Here is a tiny trained network, its code and every weight. The questions are about switching its units off for an input and a class, where a switched-off unit gives its printed mean instead of its output.

import numpy as np


def w(rows, s, z=0):
    codes = np.array(rows[::2]) - 128.0
    scale = np.full(codes.shape[1], s)
    scale[-1] = z or s
    return codes * scale


def f(y):
    return y / 2 * (1 + np.tanh(0.7978845608 * (y + 0.044715 * y**3)))


def log_softmax(a):
    a = a - a.max(-1, keepdims=True)
    return a - np.log(np.exp(a).sum(-1, keepdims=True))


def net(x, mask):
    res = np.array(x, float).reshape(1, 8) / 4 @ E
    y = f(res @ A[0][:, :-1].T + A[0][:, -1])
    res = res + np.where(mask, y, B[0][:, -1]) @ B[0][:, :-1]
    return log_softmax(res[-1] @ U[:, :-1].T + U[:, -1])


A, B = {}, {}
E = w([
[92,101,4],'x0',
[163,186,147],'x1',
[183,77,42],'x2',
[70,161,163],'x3',
[94,74,184],'x4',
[193,152,122],'x5',
[173,234,98],'x6',
[194,53,115],'x7',
],0.0037)
A[0] = w([
[122,126,135,187],'n0',
[82,102,157,101],'n1',
[123,119,128,199],'n2',
[104,72,145,16],'n3',
[122,112,133,16],'n4',
[235,110,133,187],'n5',
[125,129,127,157],'n6',
[123,117,125,189],'n7',
[126,139,124,142],'n8',
[129,45,33,169],'n9',
[143,127,124,151],'n10',
[165,123,124,223],'n11',
[132,126,124,178],'n12',
[127,130,127,60],'n13',
[97,117,58,252],'n14',
[117,103,125,184],'n15',
[123,122,134,78],'n16',
[123,154,126,133],'n17',
[118,108,135,71],'n18',
[109,109,145,135],'n19',
[140,131,123,244],'n20',
[121,121,135,147],'n21',
[119,110,134,44],'n22',
[121,94,92,199],'n23',
[87,206,116,203],'n24',
[129,128,120,244],'n25',
[116,102,135,40],'n26',
[116,184,128,127],'n27',
[145,128,123,208],'n28',
[104,111,158,194],'n29',
[106,110,151,163],'n30',
[124,120,128,170],'n31',
[134,126,131,171],'n32',
[127,136,126,153],'n33',
[85,155,251,244],'n34',
[124,118,128,100],'n35',
[121,113,133,29],'n36',
[111,83,140,28],'n37',
[124,111,117,167],'n38',
[156,126,123,146],'n39',
[132,123,122,167],'n40',
[149,127,124,205],'n41',
[128,127,129,119],'n42',
[119,153,129,213],'n43',
[128,125,129,67],'n44',
[126,134,128,169],'n45',
[113,131,167,218],'n46',
[121,107,105,208],'n47',
],0.014,0.0019)
B[0] = w([
[128,116,128,141],'n0',
[112,114,207,156],'n1',
[124,114,131,143],'n2',
[175,130,179,141],'n3',
[144,131,149,116],'n4',
[6,176,121,180],'n5',
[128,125,125,133],'n6',
[125,114,132,141],'n7',
[131,133,114,131],'n8',
[136,8,130,221],'n9',
[112,135,126,132],'n10',
[86,138,113,151],'n11',
[120,127,124,137],'n12',
[133,132,132,118],'n13',
[101,75,92,187],'n14',
[135,100,144,146],'n15',
[133,126,141,122],'n16',
[144,136,103,133],'n17',
[141,121,154,125],'n18',
[128,112,165,140],'n19',
[109,127,106,150],'n20',
[129,119,137,134],'n21',
[141,126,153,120],'n22',
[128,80,132,161],'n23',
[178,120,21,183],'n24',
[115,119,112,151],'n25',
[148,125,157,123],'n26',
[175,135,76,148],'n27',
[106,132,115,143],'n28',
[121,97,167,159],'n29',
[124,106,167,149],'n30',
[126,119,133,137],'n31',
[120,127,125,135],'n32',
[129,130,118,133],'n33',
[121,3,121,253],'n34',
[132,123,139,125],'n35',
[142,130,151,117],'n36',
[166,126,167,133],'n37',
[128,109,135,139],'n38',
[101,143,127,134],'n39',
[119,126,128,135],'n40',
[104,134,116,143],'n41',
[128,128,131,127],'n42',
[139,122,92,149],'n43',
[131,130,136,119],'n44',
[129,127,119,136],'n45',
[130,88,132,164],'n46',
[123,95,129,152],'n47',
],0.045,0.0057)
U = w([
[247,178,56,115],'0',
[111,242,138,191],'1',
[104,48,128,193],'2',
[75,243,98,65],'3',
[247,130,254,2],'4',
],0.0032,0.0039)

Each question gives the input, the list of numbers given to net, and the class t.
The units are the neurons (one row each of A and B). Each row of codes is followed by its name. A weight is (code - 128) times the scale printed after its matrix; where a second scale follows, it is the last column's (A, B and U).
mask holds one flag per neuron, in row order. A switched-off neuron (its flag False) gives its mean, the last column of its row in B, instead of its output. The means were averaged over made-up inputs and are rounded, as every weight is.
A unit's drop is (log p(t) with every unit on - log p(t) with that unit switched off) / (log p(t) with every unit on - log p(t) with every unit switched off).
The circuit of an input: a set's keep is (log p(t) with only the set's units on - log p(t) with every unit switched off) / (log p(t) with every unit on - log p(t) with every unit switched off). Starting from the 12 units with the biggest drops (on a tie, the unit counted first), units are removed one at a time, each time the one whose removal leaves the highest keep (on an exact tie, the one counted first), for as long as the keep stays at least 0.8.
circuit, biggest first: the units of the circuit, biggest drop first
unit that matters most: the unit with the biggest drop
k most important neurons: the k neurons with the biggest drops, biggest first
drop when u is switched off: that unit's drop, to one decimal
input [6,7,1,1,-7,-2,6,4], class 3: 2 most important neurons	[n34 n5]
input [-2,-5,4,-6,-3,4,4,0], class 3: circuit, biggest first	[n34 n5]
input [-1,8,-4,-6,0,3,-5,8], class 3: circuit, biggest first	[n5 n34 n9]
input [-2,5,-1,-1,5,5,-2,8], class 3: circuit, biggest first	[n5 n9 n34]
input [2,1,5,6,3,2,8,2], class 0: circuit, biggest first	[n34 n1]
input [-4,-3,4,2,-7,-2,3,1], class 1: circuit, biggest first	[n34 n9]
input [-5,-1,-7,2,2,-4,-8,4], class 4: unit that matters most	n3
input [-4,5,3,3,-3,-3,8,0], class 0: 2 most important neurons	[n24 n27]
input [-4,-1,-1,-6,-7,-8,-1,-6], class 0: 2 most important neurons	[n9 n5]
input [2,6,-5,5,-4,0,-2,-3], class 0: 2 most important neurons	[n24 n9]
input [1,3,5,7,-8,-6,-3,-5], class 0: drop when n34 is switched off	0.2
input [-5,6,-2,-3,-6,-5,5,-3], class 0: drop when n24 is switched off	0.1
input [-6,-1,6,6,-5,2,-4,3], class 1: drop when n14 is switched off	0.1
input [7,-7,-4,8,8,4,-4,4], class 4: unit that matters most	n3
